Below are the code and all the weights of a small trained network. Each question names an input and a class and asks about switching units off, where a switched-off unit gives its printed mean instead of its output.

import numpy as np


def w(rows, s, z=0):
    codes = np.array(rows[::2]) - 128.0
    scale = np.full(codes.shape[1], s)
    scale[-1] = z or s
    return codes * scale


def norm(h):
    return h / np.sqrt((h * h).mean(-1, keepdims=True) + 1e-5)


def f(y):
    return np.maximum(y, 0)


def log_softmax(a):
    a = a - a.max(-1, keepdims=True)
    return a - np.log(np.exp(a).sum(-1, keepdims=True))


def net(x, mask):
    res = np.array(x, float).reshape(1, 4) / 4 @ E
    u = 0
    for l in range(3):
        y = f(norm(res) @ A[l][:, :-1].T + A[l][:, -1])
        res = res + np.where(mask[u : u + 6], y, B[l][:, -1]) @ B[l][:, :-1]
        u += 6
    return log_softmax(norm(res)[-1] @ U[:, :-1].T + U[:, -1])


A, B = {}, {}
E = w([
[110,121,208,166,107,184,135,101],'x0',
[61,206,202,52,200,149,101,216],'x1',
[80,166,125,183,85,110,214,182],'x2',
[63,2,114,38,120,149,188,126],'x3',
],0.0064)
A[0] = w([
[118,156,152,96,171,126,155,182,99],'0.n0',
[66,147,98,192,61,69,183,254,1],'0.n1',
[64,117,194,183,156,220,125,122,111],'0.n2',
[96,125,54,109,184,79,84,131,123],'0.n3',
[170,136,167,200,140,97,115,148,147],'0.n4',
[89,216,20,58,142,59,165,114,55],'0.n5',
],0.0078,0.0037)
B[0] = w([
[82,151,82,183,181,185,58,132,214],'0.n0',
[251,152,134,37,90,180,100,106,255],'0.n1',
[195,168,121,198,177,155,191,101,244],'0.n2',
[226,144,197,142,130,155,193,111,196],'0.n3',
[89,26,164,89,141,92,132,162,229],'0.n4',
[113,137,158,255,210,119,194,93,200],'0.n5',
],0.0089,0.0041)
A[1] = w([
[116,119,99,151,45,84,91,103,2],'1.n0',
[145,40,51,144,129,99,161,196,167],'1.n1',
[149,146,108,219,84,59,2,251,45],'1.n2',
[51,43,84,54,154,189,197,141,188],'1.n3',
[144,72,118,131,113,142,117,70,149],'1.n4',
[142,181,131,147,121,166,59,141,227],'1.n5',
],0.0071,0.0019)
B[1] = w([
[107,146,11,113,62,157,137,182,160],'1.n0',
[76,155,142,192,152,141,120,151,212],'1.n1',
[109,104,180,148,80,106,143,200,181],'1.n2',
[153,138,178,148,63,73,100,167,242],'1.n3',
[159,173,110,128,161,163,105,125,253],'1.n4',
[149,94,103,84,76,94,115,111,238],'1.n5',
],0.011,0.0042)
A[2] = w([
[160,64,77,171,96,82,100,61,85],'2.n0',
[3,216,121,46,202,129,51,167,82],'2.n1',
[206,190,98,43,100,147,113,107,198],'2.n2',
[183,116,119,207,100,195,125,162,252],'2.n3',
[126,189,56,188,53,114,176,129,25],'2.n4',
[124,117,111,130,74,109,255,172,54],'2.n5',
],0.0077,0.0017)
B[2] = w([
[143,208,197,155,97,211,189,231,178],'2.n0',
[72,126,15,161,51,222,192,139,169],'2.n1',
[126,35,102,2,75,145,115,69,198],'2.n2',
[35,125,99,108,200,43,99,93,254],'2.n3',
[116,129,70,109,124,230,94,114,178],'2.n4',
[205,132,210,28,151,112,127,145,168],'2.n5',
],0.0075,0.0093)
U = w([
[224,132,129,13,90,176,82,134,154],'0',
[86,182,25,194,102,254,130,188,112],'1',
[157,185,173,181,196,100,210,57,240],'2',
[109,121,197,137,52,3,106,244,108],'3',
[71,78,57,113,180,4,147,61,4],'4',
],0.0093,0.0034)

Each question gives the input, the list of numbers given to net, and the class t.
The units are the neurons (one row each of A and B). Each row of codes is followed by its name. A weight is (code - 128) times the scale printed after its matrix; where a second scale follows, it is the last column's (A, B and U).
mask holds one flag per neuron, layer by layer. A switched-off neuron (its flag False) gives its mean, the last column of its row in B, instead of its output. The means were averaged over made-up inputs and are rounded, as every weight is.
A unit's drop is (log p(t) with every unit on - log p(t) with that unit switched off) / (log p(t) with every unit on - log p(t) with every unit switched off).
The circuit of an input: a set's keep is (log p(t) with only the set's units on - log p(t) with every unit switched off) / (log p(t) with every unit on - log p(t) with every unit switched off). Starting from the 12 units with the biggest drops (on a tie, the unit counted first), units are removed one at a time, each time the one whose removal leaves the highest keep (on an exact tie, the one counted first), for as long as the keep stays at least 0.8.
units of the circuit, in order: the units of the circuit, biggest drop first
k most important neurons: the k neurons with the biggest drops, biggest first
k most important neurons of layer l: the k neurons of layer l with the biggest drops, biggest first
input [-8,5,1,1], class 2: units of the circuit, in order	(0.n5)
input [-7,-2,8,7], class 0: 2 most important neurons	(0.n1; 2.n5)
input [-5,1,-6,8], class 3: units of the circuit, in order	(1.n3; 0.n1)
input [-7,-1,-3,7], class 2: units of the circuit, in order	(0.n3; 0.n5; 1.n1)
input [1,-8,-3,-1], class 1: units of the circuit, in order	(0.n1; 2.n0)
input [6,1,-3,6], class 2: units of the circuit, in order	(0.n2; 2.n2)
input [6,-3,-4,7], class 3: 4 most important neurons	(1.n3; 0.n1; 0.n5; 0.n3)
input [-8,2,1,-7], class 2: 2 most important neurons	(0.n5; 0.n3)
input [-5,-2,-4,-6], class 3: units of the circuit, in order	(0.n1; 1.n2)
input [-5,-5,3,-8], class 3: units of the circuit, in order	(1.n2; 0.n4)
input [5,3,0,-6], class 3: 2 most important neurons	(0.n4; 0.n5)
input [-6,8,-6,2], class 1: 3 most important neurons	(2.n1; 0.n1; 0.n0)
input [-2,3,2,-4], class 3: units of the circuit, in order	(1.n2; 0.n2)
input [-3,1,6,7], class 3: units of the circuit, in order	(1.n3)
input [-6,2,7,8], class 3: 3 most important neurons	(1.n3; 0.n2; 0.n5)
input [-6,-7,-3,-4], class 1: 2 most important neurons of layer 2	(2.n0; 2.n4)
input [-7,6,7,-1], class 0: 3 most important neurons of layer 0	(0.n1; 0.n2; 0.n3)
input [5,7,1,4], class 1: 2 most important neurons	(0.n0; 2.n1)
input [1,8,-5,7], class 1: 2 most important neurons	(2.n1; 0.n1)
input [7,4,-1,-1], class 2: most important neuron	(0.n2)
input [5,4,-3,-6], class 3: 3 most important neurons of layer 1	(1.n5; 1.n2; 1.n4)
input [-8,-5,-5,3], class 2: 2 most important neurons	(0.n3; 0.n1)
input [4,-1,-2,1], class 2: 2 most important neurons	(0.n2; 0.n1)
input [0,-6,-4,2], class 1: 2 most important neurons	(0.n1; 1.n1)
